Below are the code and all the weights of a small trained network. Each question names an input and a target symbol and asks about switching units off, where a switched-off unit gives its printed mean instead of its output.

import numpy as np


def w(rows, s, z=0):
    codes = np.array(rows[::2]) - 128.0
    scale = np.full(codes.shape[1], s)
    scale[-1] = z or s
    return codes * scale


def f(y):
    return y / 2 * (1 + np.tanh(0.7978845608 * (y + 0.044715 * y**3)))


def softmax(a):
    e = np.exp(a - a.max(-1, keepdims=True))
    return e / e.sum(-1, keepdims=True)


def log_softmax(a):
    a = a - a.max(-1, keepdims=True)
    return a - np.log(np.exp(a).sum(-1, keepdims=True))


def net(x, mask):
    ids = ['ΔΘΛΦβεζηπσω'.index(c) for c in x.split()]
    T = len(ids)
    res = E[ids] + P[:T]
    u = 0
    for l in range(3):
        r = res
        for j in range(2):
            rows = slice(2 * j, 2 * j + 2)
            q, k, v = (r @ M[l][rows].T for M in (Q, K, V))
            z = softmax(np.where(np.tri(T) > 0, q @ k.T / 2**0.5, -1e9)) @ v
            o = O[l][rows]
            res = res + np.where(mask[u + j], z, o[:, -1]) @ o[:, :-1]
        u += 2
        y = f(res @ A[l][:, :-1].T + A[l][:, -1])
        res = res + np.where(mask[u : u + 4], y, B[l][:, -1]) @ B[l][:, :-1]
        u += 4
    return log_softmax(res[-1] @ U[:, :-1].T + U[:, -1])


Q, K, V, O, A, B = {}, {}, {}, {}, {}, {}
E = w([
[128,127,193,146,51,96,157,128],'Δ',
[138,99,147,146,64,51,81,68],'Θ',
[175,80,103,124,139,40,136,144],'Λ',
[169,91,67,117,175,158,143,161],'Φ',
[135,50,97,126,127,146,101,73],'β',
[122,84,119,125,116,219,195,135],'ε',
[123,34,180,118,117,138,181,128],'ζ',
[153,162,111,149,79,126,141,144],'η',
[175,142,55,165,47,39,81,71],'π',
[144,106,44,148,58,153,137,68],'σ',
[111,157,147,167,3,154,102,63],'ω',
],0.017)
P = w([
[111,138,140,168,187,122,104,198],'0',
[225,182,161,126,144,36,119,180],'1',
[46,126,125,157,129,133,91,183],'2',
[231,62,186,82,75,134,141,7],'3',
[50,103,123,203,130,122,96,175],'4',
[41,213,135,79,206,111,167,25],'5',
[96,80,119,206,95,101,95,213],'6',
[172,104,222,83,163,167,165,61],'7',
],0.012)
Q[0] = w([
[192,118,102,158,94,212,89,156],'L0H1',
[225,142,204,153,188,149,90,84],'L0H1',
[51,99,99,188,82,178,64,223],'L0H2',
[105,177,190,2,180,117,172,27],'L0H2',
],0.0064)
K[0] = w([
[179,148,98,94,32,151,118,176],'L0H1',
[112,164,178,122,195,49,194,55],'L0H1',
[71,78,85,153,76,140,68,167],'L0H2',
[110,253,112,51,154,96,206,46],'L0H2',
],0.0053)
V[0] = w([
[183,142,169,199,121,149,106,188],'L0H1',
[85,124,104,134,156,113,138,79],'L0H1',
[254,157,202,186,172,122,154,94],'L0H2',
[114,153,133,27,140,97,159,104],'L0H2',
],0.0054)
O[0] = w([
[123,104,96,184,169,91,130,125,249],'L0H1',
[103,134,75,129,160,117,86,128,68],'L0H1',
[160,118,151,127,114,119,138,121,203],'L0H2',
[152,194,75,1,64,20,143,103,49],'L0H2',
],0.0078,0.0017)
A[0] = w([
[44,59,55,199,44,103,145,233,38],'L0N1',
[37,127,97,206,168,93,87,224,55],'L0N2',
[71,100,137,153,139,38,254,110,251],'L0N3',
[140,87,58,114,50,158,150,135,55],'L0N4',
],0.0058,0.002)
B[0] = w([
[33,147,165,192,133,53,161,124,253],'L0N1',
[38,121,116,93,49,54,135,254,216],'L0N2',
[118,218,170,126,205,144,38,113,243],'L0N3',
[85,82,133,162,122,108,154,120,132],'L0N4',
],0.0085,0.0049)
Q[1] = w([
[158,137,122,35,108,149,166,44],'L1H1',
[37,159,98,98,154,149,68,112],'L1H1',
[137,111,130,245,136,88,113,234],'L1H2',
[223,105,163,118,111,141,150,123],'L1H2',
],0.011)
K[1] = w([
[227,216,110,26,138,169,145,67],'L1H1',
[181,37,133,89,71,133,169,101],'L1H1',
[19,71,141,208,130,91,91,201],'L1H2',
[110,254,101,170,220,142,79,126],'L1H2',
],0.0091)
V[1] = w([
[140,130,38,148,172,62,211,153],'L1H1',
[65,1,129,85,218,190,248,141],'L1H1',
[149,216,218,101,134,151,157,205],'L1H2',
[136,206,47,167,59,204,236,140],'L1H2',
],0.0087)
O[1] = w([
[23,236,181,37,63,220,8,36,121],'L1H1',
[92,106,195,117,65,176,239,51,89],'L1H1',
[43,193,41,128,210,98,254,72,139],'L1H2',
[148,156,171,219,129,176,95,59,2],'L1H2',
],0.0082,0.0084)
A[1] = w([
[42,159,3,185,108,187,114,161,5],'L1N1',
[232,129,53,73,50,97,169,61,93],'L1N2',
[236,116,151,135,185,91,125,21,143],'L1N3',
[142,200,144,83,186,115,100,21,197],'L1N4',
],0.0057,0.0017)
B[1] = w([
[174,105,51,160,104,212,116,122,227],'L1N1',
[102,129,221,76,170,106,195,171,238],'L1N2',
[111,151,128,195,99,247,169,115,254],'L1N3',
[85,126,22,154,101,174,154,212,204],'L1N4',
],0.011,0.0041)
Q[2] = w([
[156,162,179,3,74,131,162,8],'L2H1',
[230,125,19,70,149,157,102,92],'L2H1',
[143,37,186,118,130,136,118,189],'L2H2',
[71,158,28,154,192,107,19,19],'L2H2',
],0.005)
K[2] = w([
[191,86,145,66,219,166,118,2],'L2H1',
[209,233,117,108,132,90,131,86],'L2H1',
[125,127,205,195,118,69,95,157],'L2H2',
[180,140,55,164,36,94,137,65],'L2H2',
],0.0073)
V[2] = w([
[110,209,154,137,142,151,135,254],'L2H1',
[124,45,104,84,198,199,94,128],'L2H1',
[122,123,107,129,108,95,139,86],'L2H2',
[117,88,170,115,202,159,94,147],'L2H2',
],0.0069)
O[2] = w([
[180,111,35,105,121,111,138,121,254],'L2H1',
[122,83,133,121,46,159,166,152,79],'L2H1',
[123,177,254,126,123,98,107,109,113],'L2H2',
[59,123,220,135,115,152,136,73,131],'L2H2',
],0.0069,0.0082)
A[2] = w([
[125,85,114,114,160,124,121,73,254],'L2N1',
[164,138,152,112,118,230,2,80,67],'L2N2',
[141,162,40,100,117,145,41,123,38],'L2N3',
[171,102,124,122,158,86,77,173,128],'L2N4',
],0.0088,0.0031)
B[2] = w([
[179,203,103,124,124,43,165,221,140],'L2N1',
[154,242,143,161,27,34,141,116,166],'L2N2',
[120,169,255,128,209,177,130,112,241],'L2N3',
[107,67,80,93,111,140,150,13,245],'L2N4',
],0.0098,0.011)
U = w([
[119,207,20,163,140,70,137,142,84],'Δ',
[148,83,97,102,118,120,101,39,162],'Θ',
[96,187,112,36,152,136,60,204,124],'Λ',
[98,178,33,85,57,188,121,122,154],'Φ',
[208,72,198,139,110,175,69,202,245],'β',
[122,128,131,195,140,177,175,3,2],'ε',
[110,153,179,127,144,68,180,145,103],'ζ',
[136,184,130,177,185,184,99,175,175],'η',
[150,160,169,150,157,114,107,76,88],'π',
[177,153,109,172,80,101,125,140,126],'σ',
[219,75,135,254,144,146,121,117,171],'ω',
],0.0071,0.0053)

Each question gives the input, a string of symbols that net reads in full, and the target symbol t.
The units are the heads (2 rows each of Q, K, V and O) and the neurons (one row each of A and B). Each row of codes is followed by its name. A weight is (code - 128) times the scale printed after its matrix; where a second scale follows, it is the last column's (O, A, B and U).
mask holds one flag per unit, layer by layer, with each layer's heads first. A switched-off unit (its flag False) gives its mean, the last column of its rows in O or B, instead of its output. The means were averaged over made-up inputs and are rounded, as every weight is.
A unit's drop is (log p(t) with every unit on - log p(t) with that unit switched off) / (log p(t) with every unit on - log p(t) with every unit switched off).
The circuit of an input: a set's keep is (log p(t) with only the set's units on - log p(t) with every unit switched off) / (log p(t) with every unit on - log p(t) with every unit switched off). Starting from the 12 units with the biggest drops (on a tie, the unit counted first), units are removed one at a time, each time the one whose removal leaves the highest keep (on an exact tie, the one counted first), for as long as the keep stays at least 0.8.
units of the circuit, in order: the units of the circuit, biggest drop first
most important unit: the unit with the biggest drop
k most important neurons: the k neurons with the biggest drops, biggest first
top k neurons in layer l: the k neurons of layer l with the biggest drops, biggest first
heads that matter: for each layer, one digit per head in row order, 1 if its drop is at least 0.15 and else 0, layers parted by /
drop of u: that unit's drop, to one decimal
input Θ ζ ω β Δ Θ, target β: most important unit	L1H2
input ε Φ Θ ε, target Φ: units of the circuit, in order	L1H1, L2N3
input ζ Φ ζ, target ζ: units of the circuit, in order	L1H1, L2N4, L1N1
input Φ π Δ π η β η Δ, target β: units of the circuit, in order	L1H2, L0N1, L0N2
input Δ Δ Δ ζ ζ ω ε Θ, target ω: 2 most important neurons	L1N3, L0N2
input ζ Δ Δ Φ, target Δ: units of the circuit, in order	L1H2, L1H1, L0N3
input η Θ ζ σ ζ ζ, target σ: heads that matter	00 / 01 / 00
input ζ σ Δ ζ β Θ Δ Φ, target Θ: heads that matter	00 / 11 / 00
input ζ ε Φ, target Φ: units of the circuit, in order	L1H1, L0N2, L2N3
input Θ ζ ω Θ Δ β, target Θ: units of the circuit, in order	L2N4, L1H2, L1H1
input Δ Θ Θ σ Δ η ζ ζ, target η: heads that matter	01 / 11 / 00
input ζ Θ Θ σ ζ ω, target σ: units of the circuit, in order	L1H2, L2N2
input ε ζ Λ, target Λ: 2 most important neurons	L0N2, L2N3
input Φ ζ ζ σ Δ ε ζ π, target ε: most important unit	L1H2
input Θ π β ω Λ Φ, target ω: units of the circuit, in order	L1H1, L1H2
input ω ζ Θ Δ ζ ε η ζ, target ε: 2 most important neurons	L1N3, L0N2
input Θ ζ Θ ζ η, target η: 3 most important neurons	L2N3, L1N1, L0N2
input ζ ζ Δ π σ Θ, target π: top 2 neurons in layer 2	L2N3, L2N2
input Θ Δ β ζ η η η Θ, target η: 2 most important neurons	L1N4, L2N3
input Φ ζ ε ζ Φ ζ Θ π, target ζ: most important unit	L0N3
input Φ π Θ ζ Λ ζ ζ σ, target ζ: 2 most important neurons	L0N3, L1N2
input ζ ω ζ π ζ ε, target π: 4 most important neurons	L2N3, L2N2, L0N3, L2N4
input Θ π Δ ω Θ, target Θ: 2 most important neurons	L2N4, L1N3
input ζ ζ ζ ε ζ ζ, target ε: top 2 neurons in layer 0	L0N3, L0N2
input Φ ε σ, target σ: drop of L2N2	0.9
